Below are the code and all the weights of a small trained network. Each question names an input and a target symbol and asks about switching units off, where a switched-off unit gives its printed mean instead of its output.

import numpy as np


def w(rows, s, z=0):
    codes = np.array(rows[::2]) - 128.0
    scale = np.full(codes.shape[1], s)
    scale[-1] = z or s
    return codes * scale


def f(y):
    return np.maximum(y, 0)


def softmax(a):
    e = np.exp(a - a.max(-1, keepdims=True))
    return e / e.sum(-1, keepdims=True)


def log_softmax(a):
    a = a - a.max(-1, keepdims=True)
    return a - np.log(np.exp(a).sum(-1, keepdims=True))


def net(x, mask):
    ids = ['αβμπστω'.index(c) for c in x.split()]
    T = len(ids)
    res = E[ids] + P[:T]
    u = 0
    for l in range(3):
        q, k, v = (res @ M[l].T for M in (Q, K, V))
        z = softmax(np.where(np.tri(T) > 0, q @ k.T / 3**0.5, -1e9)) @ v
        res = res + np.where(mask[u], z, O[l][:, -1]) @ O[l][:, :-1]
        u += 1
        y = f(res @ A[l][:, :-1].T + A[l][:, -1])
        res = res + np.where(mask[u : u + 8], y, B[l][:, -1]) @ B[l][:, :-1]
        u += 8
    return log_softmax(res[-1] @ U[:, :-1].T + U[:, -1])


Q, K, V, O, A, B = {}, {}, {}, {}, {}, {}
E = w([
[96,203,163,127,149,24],'α',
[108,86,75,224,197,113],'β',
[136,149,220,132,160,192],'μ',
[57,195,77,206,84,64],'π',
[2,61,130,79,146,107],'σ',
[163,81,98,171,134,108],'τ',
[230,147,135,115,154,184],'ω',
],0.017)
P = w([
[142,31,53,253,127,124],'0',
[186,71,74,173,162,120],'1',
[192,89,125,145,144,89],'2',
[170,127,116,151,150,117],'3',
[165,137,137,156,146,128],'4',
[154,143,153,144,149,127],'5',
[152,159,167,145,133,122],'6',
[153,155,168,131,152,117],'7',
[131,150,177,152,156,125],'8',
[127,182,168,146,131,143],'9',
[134,165,186,140,152,131],'10',
[128,189,172,154,139,149],'11',
[111,207,177,170,115,163],'12',
[111,187,155,164,147,148],'13',
],0.0051)
Q[0] = w([
[68,206,135,123,44,99],'L0H1',
[83,128,147,163,114,17],'L0H1',
[172,42,158,249,181,3],'L0H1',
],0.0062)
K[0] = w([
[73,74,85,113,126,116],'L0H1',
[35,78,124,127,143,192],'L0H1',
[136,254,178,35,162,132],'L0H1',
],0.0087)
V[0] = w([
[253,107,36,97,87,111],'L0H1',
[255,87,54,103,162,199],'L0H1',
[138,219,136,221,139,30],'L0H1',
],0.0049)
O[0] = w([
[199,131,97,150,62,56,38],'L0H1',
[70,80,245,162,94,131,48],'L0H1',
[132,99,116,118,75,70,255],'L0H1',
],0.011,0.0038)
A[0] = w([
[122,81,109,221,118,171,67],'L0N1',
[48,166,171,110,132,103,109],'L0N2',
[109,192,145,240,253,30,243],'L0N3',
[187,96,175,30,158,167,146],'L0N4',
[64,235,197,115,154,121,139],'L0N5',
[170,173,101,93,116,232,154],'L0N6',
[172,65,99,191,120,145,250],'L0N7',
[107,140,143,178,146,191,221],'L0N8',
],0.0067,0.0022)
B[0] = w([
[200,53,181,103,163,175,160],'L0N1',
[121,125,68,50,66,90,156],'L0N2',
[223,183,86,136,75,147,254],'L0N3',
[139,134,171,158,60,150,144],'L0N4',
[162,94,137,50,75,101,171],'L0N5',
[175,54,253,249,140,168,139],'L0N6',
[196,175,162,155,83,107,177],'L0N7',
[193,165,70,60,146,196,161],'L0N8',
],0.0058,0.012)
Q[1] = w([
[213,178,220,55,88,120],'L1H1',
[122,75,115,247,224,111],'L1H1',
[239,119,3,179,115,114],'L1H1',
],0.0061)
K[1] = w([
[245,251,169,84,142,186],'L1H1',
[38,49,87,17,205,165],'L1H1',
[1,185,80,68,58,120],'L1H1',
],0.0062)
V[1] = w([
[7,132,137,174,134,116],'L1H1',
[143,62,134,165,176,94],'L1H1',
[144,153,118,113,121,144],'L1H1',
],0.011)
O[1] = w([
[119,112,84,204,62,228,2],'L1H1',
[100,124,40,255,243,239,97],'L1H1',
[190,181,184,94,160,174,161],'L1H1',
],0.0074,0.0088)
A[1] = w([
[154,153,92,74,96,87,129],'L1N1',
[86,165,55,97,162,139,165],'L1N2',
[143,87,48,191,109,134,2],'L1N3',
[38,41,130,22,254,103,192],'L1N4',
[187,107,247,174,139,139,41],'L1N5',
[121,72,117,57,178,21,121],'L1N6',
[138,121,164,105,214,209,129],'L1N7',
[121,179,105,161,210,155,175],'L1N8',
],0.0083,0.0037)
B[1] = w([
[71,104,79,186,130,76,233],'L1N1',
[145,206,186,75,16,160,158],'L1N2',
[151,108,113,225,206,163,169],'L1N3',
[108,120,170,139,29,201,195],'L1N4',
[106,140,124,254,85,121,190],'L1N5',
[88,196,59,142,171,157,249],'L1N6',
[145,90,171,145,130,58,172],'L1N7',
[157,200,194,87,205,184,167],'L1N8',
],0.0059,0.012)
Q[2] = w([
[214,164,62,253,79,147],'L2H1',
[221,164,141,37,19,175],'L2H1',
[193,24,10,157,107,130],'L2H1',
],0.0061)
K[2] = w([
[161,150,128,109,183,1],'L2H1',
[96,100,70,155,173,149],'L2H1',
[224,107,111,115,144,91],'L2H1',
],0.0085)
V[2] = w([
[75,122,80,124,184,199],'L2H1',
[51,122,96,109,173,168],'L2H1',
[203,255,172,199,143,84],'L2H1',
],0.005)
O[2] = w([
[38,9,88,38,164,63,100],'L2H1',
[169,100,234,241,254,3,112],'L2H1',
[249,165,118,57,141,132,255],'L2H1',
],0.0045,0.0091)
A[2] = w([
[191,26,109,102,144,131,191],'L2N1',
[113,184,179,88,112,137,86],'L2N2',
[97,154,113,70,124,172,118],'L2N3',
[131,126,59,139,108,120,220],'L2N4',
[88,41,116,64,142,181,248],'L2N5',
[182,180,104,98,111,153,127],'L2N6',
[142,107,139,180,143,154,26],'L2N7',
[166,164,138,164,9,131,231],'L2N8',
],0.012,0.0019)
B[2] = w([
[39,141,102,86,181,152,159],'L2N1',
[163,133,97,100,80,175,186],'L2N2',
[115,123,148,151,2,108,154],'L2N3',
[133,92,81,70,91,176,190],'L2N4',
[111,171,166,136,103,135,147],'L2N5',
[100,51,197,120,76,83,254],'L2N6',
[116,183,118,169,50,117,170],'L2N7',
[85,90,110,144,244,142,237],'L2N8',
],0.0087,0.017)
U = w([
[185,129,89,139,78,122,85],'α',
[83,243,98,164,195,145,226],'β',
[177,154,177,108,152,178,233],'μ',
[32,74,102,129,193,151,196],'π',
[74,154,120,163,127,172,95],'σ',
[159,176,71,216,95,161,64],'τ',
[111,106,160,254,107,53,7],'ω',
],0.0068,0.0018)

Each question gives the input, a string of symbols that net reads in full, and the target symbol t.
The units are the heads (3 rows each of Q, K, V and O) and the neurons (one row each of A and B). Each row of codes is followed by its name. A weight is (code - 128) times the scale printed after its matrix; where a second scale follows, it is the last column's (O, A, B and U).
mask holds one flag per unit, layer by layer, with each layer's heads first. A switched-off unit (its flag False) gives its mean, the last column of its rows in O or B, instead of its output. The means were averaged over made-up inputs and are rounded, as every weight is.
A unit's drop is (log p(t) with every unit on - log p(t) with that unit switched off) / (log p(t) with every unit on - log p(t) with every unit switched off).
The circuit of an input: a set's keep is (log p(t) with only the set's units on - log p(t) with every unit switched off) / (log p(t) with every unit on - log p(t) with every unit switched off). Starting from the 12 units with the biggest drops (on a tie, the unit counted first), units are removed one at a time, each time the one whose removal leaves the highest keep (on an exact tie, the one counted first), for as long as the keep stays at least 0.8.
circuit, biggest first: the units of the circuit, biggest drop first
unit that matters most: the unit with the biggest drop
k most important neurons: the k neurons with the biggest drops, biggest first
top k neurons in layer l: the k neurons of layer l with the biggest drops, biggest first
drop of u: that unit's drop, to one decimal
input β β τ μ τ, target μ: 3 most important neurons	L1N1; L2N8; L1N8
input β α σ α μ α β μ β α α β α β, target τ: 4 most important neurons	L0N3; L1N3; L2N7; L0N5
input β τ β ω τ, target ω: 4 most important neurons	L1N5; L0N7; L2N2; L2N4
input τ β β τ τ β τ ω π μ β, target μ: circuit, biggest first	L0H1; L1N1; L2H1
input ω β β ω μ β π μ α α, target α: unit that matters most	L1N5
input β β α τ σ, target σ: 2 most important neurons	L1N4; L1N2
input β β σ β π ω α, target β: top 2 neurons in layer 2	L2N6; L2N3
input μ α μ ω σ α μ τ, target π: 2 most important neurons	L2N8; L2N1
input β α β β π ω α π β α, target α: top 2 neurons in layer 0	L0N5; L0N2
input β μ σ β α τ α, target β: circuit, biggest first	L2H1; L2N6; L1N6; L1H1
input α τ β β σ β μ β β μ β, target τ: circuit, biggest first	L1H1; L0N3
input β π β β, target π: top 2 neurons in layer 2	L2N1; L2N8
input σ π β β μ β α π β τ β μ ω μ, target ω: top 2 neurons in layer 2	L2N4; L2N8
input τ α α α τ α μ β α β α ω, target ω: 2 most important neurons	L1N5; L0N6
input β α μ τ μ β σ μ μ τ π, target α: most important neuron	L1N4
input β π τ ω β, target ω: top 2 neurons in layer 2	L2N7; L2N2
input π β τ τ β ω β, target ω: top 2 neurons in layer 1	L1N5; L1N6
input μ π ω τ, target ω: top 2 neurons in layer 1	L1N5; L1N4
input β σ τ π μ α μ α α α μ σ, target σ: top 2 neurons in layer 2	L2N3; L2N5
input ω β β π β β, target π: unit that matters most	L2N8
input σ β β β μ π τ β β β β μ, target ω: top 2 neurons in layer 1	L1N5; L1N7
input α β α β, target α: top 2 neurons in layer 2	L2N8; L2N4
input β τ β β, target β: drop of L0H1	0.4
input τ τ β, target β: drop of L1N5	-0.1
input π β ω, target ω: drop of L0H1	0.2
input σ β α β β π, target α: drop of L1N7	0.1
input τ μ α τ τ β β β β, target α: unit that matters most	L2N8
